Below are the code and all the weights of a small trained network. Each question names an input and a class and asks about switching units off, where a switched-off unit gives its printed mean instead of its output.

import numpy as np


def w(rows, s, z=0):
    codes = np.array(rows[::2]) - 128.0
    scale = np.full(codes.shape[1], s)
    scale[-1] = z or s
    return codes * scale


def f(y):
    return np.maximum(y, 0)


def log_softmax(a):
    a = a - a.max(-1, keepdims=True)
    return a - np.log(np.exp(a).sum(-1, keepdims=True))


def net(x, mask):
    res = np.array(x, float).reshape(1, 6) / 4 @ E
    y = f(res @ A[0][:, :-1].T + A[0][:, -1])
    res = res + np.where(mask, y, B[0][:, -1]) @ B[0][:, :-1]
    return log_softmax(res[-1] @ U[:, :-1].T + U[:, -1])


A, B = {}, {}
E = w([
[161,110,131,58,162],'x0',
[230,76,206,151,131],'x1',
[106,55,222,103,140],'x2',
[103,23,70,145,152],'x3',
[174,124,124,136,2],'x4',
[60,89,180,116,113],'x5',
],0.0094)
A[0] = w([
[24,103,62,160,182,38],'N1',
[96,181,89,50,86,143],'N2',
[144,143,86,249,54,221],'N3',
[195,160,156,104,205,220],'N4',
[154,156,41,152,92,54],'N5',
[59,42,146,117,123,5],'N6',
[255,42,113,112,172,74],'N7',
[193,104,128,139,171,53],'N8',
[124,138,150,116,160,11],'N9',
[106,155,79,161,154,40],'N10',
[117,95,141,115,130,46],'N11',
[131,72,168,181,122,176],'N12',
[94,102,141,44,115,106],'N13',
[63,119,199,186,54,188],'N14',
[142,72,177,105,152,149],'N15',
[161,248,188,176,160,58],'N16',
],0.013,0.0035)
B[0] = w([
[53,124,90,86,235,229],'N1',
[120,183,156,41,130,210],'N2',
[142,187,38,127,63,247],'N3',
[192,95,182,177,164,218],'N4',
[168,207,67,164,100,210],'N5',
[69,59,93,107,120,194],'N6',
[183,62,96,182,117,245],'N7',
[164,113,97,180,128,178],'N8',
[138,107,159,111,149,141],'N9',
[116,157,144,187,160,175],'N10',
[121,103,116,125,106,149],'N11',
[123,107,116,142,60,202],'N12',
[134,119,180,58,118,172],'N13',
[36,165,165,150,74,217],'N14',
[133,54,158,127,101,209],'N15',
[166,175,250,169,153,219],'N16',
],0.022,0.011)
U = w([
[170,194,194,147,202,116],'0',
[87,71,72,75,181,4],'1',
[144,157,153,4,141,230],'2',
[63,84,131,141,80,88],'3',
[144,218,54,153,116,162],'4',
[113,164,137,155,57,54],'5',
[44,212,96,128,254,135],'6',
[172,67,79,198,145,198],'7',
],0.0091,0.0036)

Each question gives the input, the list of numbers given to net, and the class t.
The units are the neurons (one row each of A and B). Each row of codes is followed by its name. A weight is (code - 128) times the scale printed after its matrix; where a second scale follows, it is the last column's (A, B and U).
mask holds one flag per neuron, in row order. A switched-off neuron (its flag False) gives its mean, the last column of its row in B, instead of its output. The means were averaged over made-up inputs and are rounded, as every weight is.
A unit's drop is (log p(t) with every unit on - log p(t) with that unit switched off) / (log p(t) with every unit on - log p(t) with every unit switched off).
The circuit of an input: a set's keep is (log p(t) with only the set's units on - log p(t) with every unit switched off) / (log p(t) with every unit on - log p(t) with every unit switched off). Starting from the 12 units with the biggest drops (on a tie, the unit counted first), units are removed one at a time, each time the one whose removal leaves the highest keep (on an exact tie, the one counted first), for as long as the keep stays at least 0.8.
units of the circuit, in order: the units of the circuit, biggest drop first
most important unit: the unit with the biggest drop
top k neurons: the k neurons with the biggest drops, biggest first
drop when u is switched off: that unit's drop, to one decimal
input [-2,-5,5,6,-5,8], class 1: units of the circuit, in order	(N1, N6)
input [3,7,-7,-2,-1,7], class 7: most important unit	N2
input [-2,-6,0,-2,3,3], class 6: units of the circuit, in order	(N7, N12)
input [-1,4,-3,-1,5,1], class 4: top 2 neurons	(N3, N15)
input [-7,-1,1,-3,-2,6], class 3: top 2 neurons	(N14, N5)
input [2,1,2,0,7,5], class 3: units of the circuit, in order	(N5, N16)
input [5,4,-4,-5,5,-7], class 0: top 2 neurons	(N16, N4)
input [-1,-1,0,0,-7,7], class 1: units of the circuit, in order	(N6, N16)
input [-4,6,-5,6,3,7], class 3: top 4 neurons	(N5, N16, N6, N2)
input [1,5,-3,8,-1,8], class 3: top 2 neurons	(N12, N6)
input [6,-2,-8,1,-4,-5], class 6: top 2 neurons	(N1, N3)
input [-8,1,-7,-3,-7,2], class 6: top 2 neurons	(N1, N7)
input [3,4,3,5,-7,8], class 1: top 4 neurons	(N1, N6, N16, N14)
input [-6,8,-5,-8,0,5], class 0: units of the circuit, in order	(N16)
input [-2,4,-3,1,2,-3], class 4: drop when N16 is switched off	0.0
input [3,-3,4,-8,-2,1], class 0: drop when N16 is switched off	0.2
input [-5,-4,0,-4,0,8], class 6: drop when N15 is switched off	0.1
